[128 = 0]

[137 127 160 126 124 113 124 126 114 143 143 114 124 119 154 102 121 140
 114] : J/(29)
[157 129 207 182 143 102 133 126 115  68 133 125 119 138 128 162 100 155
 123] : D/(31)
[137 134 243 117 146 112 133 104 127 108 110 126 123 118 137 114 105 123
 143] : D/(24)
[138 135 197 109 135 112 117 135 129 168 148 129 121 103 154 130 120 110
 113] : J/(29)
[121 130 158 177 118 126 141 130 139 143 129 123 127 124 131 121 121 133
 122] : J/(28)
[161 131 156 117 125 112 122 128 128 114 129 127 127 113 105 116  54 128
 133] : W/(27)
[182 128 158 172 155  99 129 125 113  64 133 156 123 127 133 157 155 132
 136] : D/(31)
[161 123 199 129 128 155 133 128 137 138 136 138 136 112 139 121 108 106
 120] : J/(29)
[157 135 153 136 127  92 120 118 121  91 121 133 114 124 129 131 141 127
 132] : W/(25)
[165 127 184 116 158  74 126 116 118  89 116 125 128 119 141 139 106 124
 142] : W/(25)
[175 151 217  93 160 124 113 108 119  97 137 143 130 106 128 131 101 121
 130] : W/(25)
[132 129 106 118 134  98 117 143 124 154 151 119 122  99 139 128  97 120
 117] : J/(28)
[137 133 194 126 133 114 125  96 124 135 138 121 126 122 139 126 107 126
 118] : J/(29)
[153 128 149  99 144 109 125 122 145 148 140 118 133 109 146 134  98 126
 119] : J/(28)
[141 133 180 143 140  93 130 133 127 140 139 109 129 118 137 140 120 120
 120] : J/(28)
[152 135 181  99 137  98 141 118 125 121 107 123 131 124 111 130 113 123
 143] : W/(27)
[128 132 137 153 131 119 125 139 109 143 141 118 122 118 139 130 131 131
 115] : J/(28)
[134 141 189 171 134 120 131 143 123 128 146 107 117 125 159 146 113 130
 117] : J/(29)
[160 136 169 144 146  81 114 105 100  87 127 131 114 115 107 127 106 135
 143] : W/(25)
[166 132 177 171 155  98 135 134 123  67 130 137 128 125 128 162 116 116
 141] : D/(31)
[194 135 178  69 144 115 107 116 127 119 118 147 133 106 105 118  87 105
 139] : W/(27)
[166 139 252 141 158 127 122 119 123  63 129 139 127 129 128 143 105 130
 134] : D/(24)
[183 130 192 143 173  87 113 107 105  65 101 145 150 105 103 150 100 106
 158] : W/(25)
[178 128 170  90 165  89 116 122 131 102 124 140 124 118 121 138 101 121
 140] : W/(25)
[156 124 203  99 151 110 114 139 134 144 156 136 128 104 163 150 109 123
 125] : J/(29)
[175 131 236  95 163  95 122 107 122  81 126 150 126 122 135 166  98 114
 138] : W/(25)
[185 128 192  99 157  97 123 122 122 107 112 141 130  99 126 121 105 105
 141] : W/(25)
[162 133 128 126 140 133 125 129 130  86 142 149 121 120 119 146  94 128
 123] : W/(25)
[180 131 193 107 159  85 119 110 110  77 112 161 142 101 120 130 109 111
 142] : W/(25)
[119 129 162 138 126 105 122 120 122 169 147 129 124  95 157 128 118 105
 120] : J/(29)
[128 127 188 120 137 127 133 123 129 134 142 136 128 122 144 149 129 129
 129] : J/(29)
[147 134 127 113 130  82 103 118  91  83 139 140 136 114 115 136 117 136
 135] : W/(27)
[158 134 184 154 136 131 123 120 118  97 126 119 124 126 117 133 102 128
 130] : D/(24)
[155 130 217 113 132 117 130 118 144 123 126 118 119 126 120 110 111 115
 134] : D/(31)
[184 127 209 127 154  96 125 129 118  59 137 132 116 131 131 146 102 144
 133] : D/(24)
[181 129 176 111 149  98 133 140 133  75 129 142 123 138 125 158 149 131
 128] : D/(31)
[186 132 206  66 159 108 108 117 135 102 123 145 131 114 120 141  87 115
 140] : W/(27)
[151 135 165 138 131 102 117 120 106  89 129 137 133 111 125 124 100 142
 136] : W/(25)
[182 137 244  85 152 110 119 127 129 105 131 136 128 135 128 147 116 124
 137] : D/(24)
[174 136 188 124 139 111 124 135 120  73 129 150 121 118 143 130 121 138
 127] : D/(31)
[149 144 136 142 144 104 105 113 115 120 133 156 132 111 139 132 119 128
 133] : J/(29)
[175 128 187 110 124 119 133 127 130 121 125 126 122 111 131 100  94 125
 126] : W/(25)
[160 127 159 136 136  88 121 113 103  74 129 146 129 103 124 107  87 135
 139] : W/(25)
[173 127 211 124 154 133 126 119 115  85 126 138 123 132 128 162 131 115
 134] : D/(24)
[181 137 192 111 145 105 119 118 123  72 136 145 119 116 146 127 112 134
 131] : D/(24)
[165 129 196 121 148 101 116 129 116  80 123 147 123 105 120 128  85 127
 141] : W/(25)
[141 132 146 137 125 113 121 130 123 162 131 116 134 111 129 134 120 125
 123] : J/(28)
[175 133 188 100 148 118 128 123 122  94 144 133 116 134 144 151 147 130
 119] : D/(31)
[133 133 150 187 114 131 144 141 133 163 127 123 132 124 129 139 136 102
 118] : J/(28)
[132 131 172 122 137 123 128 129 120 169 136 117 132 116 133 135 125 109
 115] : J/(29)
[177 129 172 107 160  79 117 125 127  94 117 142 135 110 114 140 110 109
 145] : W/(25)
[172 133 227 149 143  99 133 125 120  90 119 152 119 124 138 143 136 125
 138] : D/(31)
[172 129 184 104 130  98 121 122 112  79 127 142 124 108 130 113 102 140
 141] : W/(25)
[184 126 174 139 155  86 127 109  98  66 135 162 134 101 136 155  98 112
 145] : W/(25)
[171 131 181 123 140 101 110 121 101  56 139 144 119 109 126 136  98 153
 130] : W/(27)

[143 142  65 133 162 130 125 135 148 135 131  92 121 116  88 132 206 135
 127] : lon/E
[140 165  99 135 137 158 118 121 137 146 109 159 155 104 133 109 175 139
 128] : Pumug/U
[126 137  94 140 189 133 135 114 151 135 149  42 116 120  47 158 223 135
 126] : topor/G
[129 130  83 138 184 127 149 119 141 135 147  52 126 117  42 154 204 134
 128] : topor/G
[133 135 114 132 164 141 146 129 123 122 134 137 141 113 102 136 198 140
 102] : Pumug/U
[139 107  68 135 192 125 133 125 136 122 154  50  91 110  71 156 234 133
  99] : lon/E
[136 139 115 135 156 141 130 126 122 114 143 136 140 111 110 128 191 142
 108] : Pumug/V
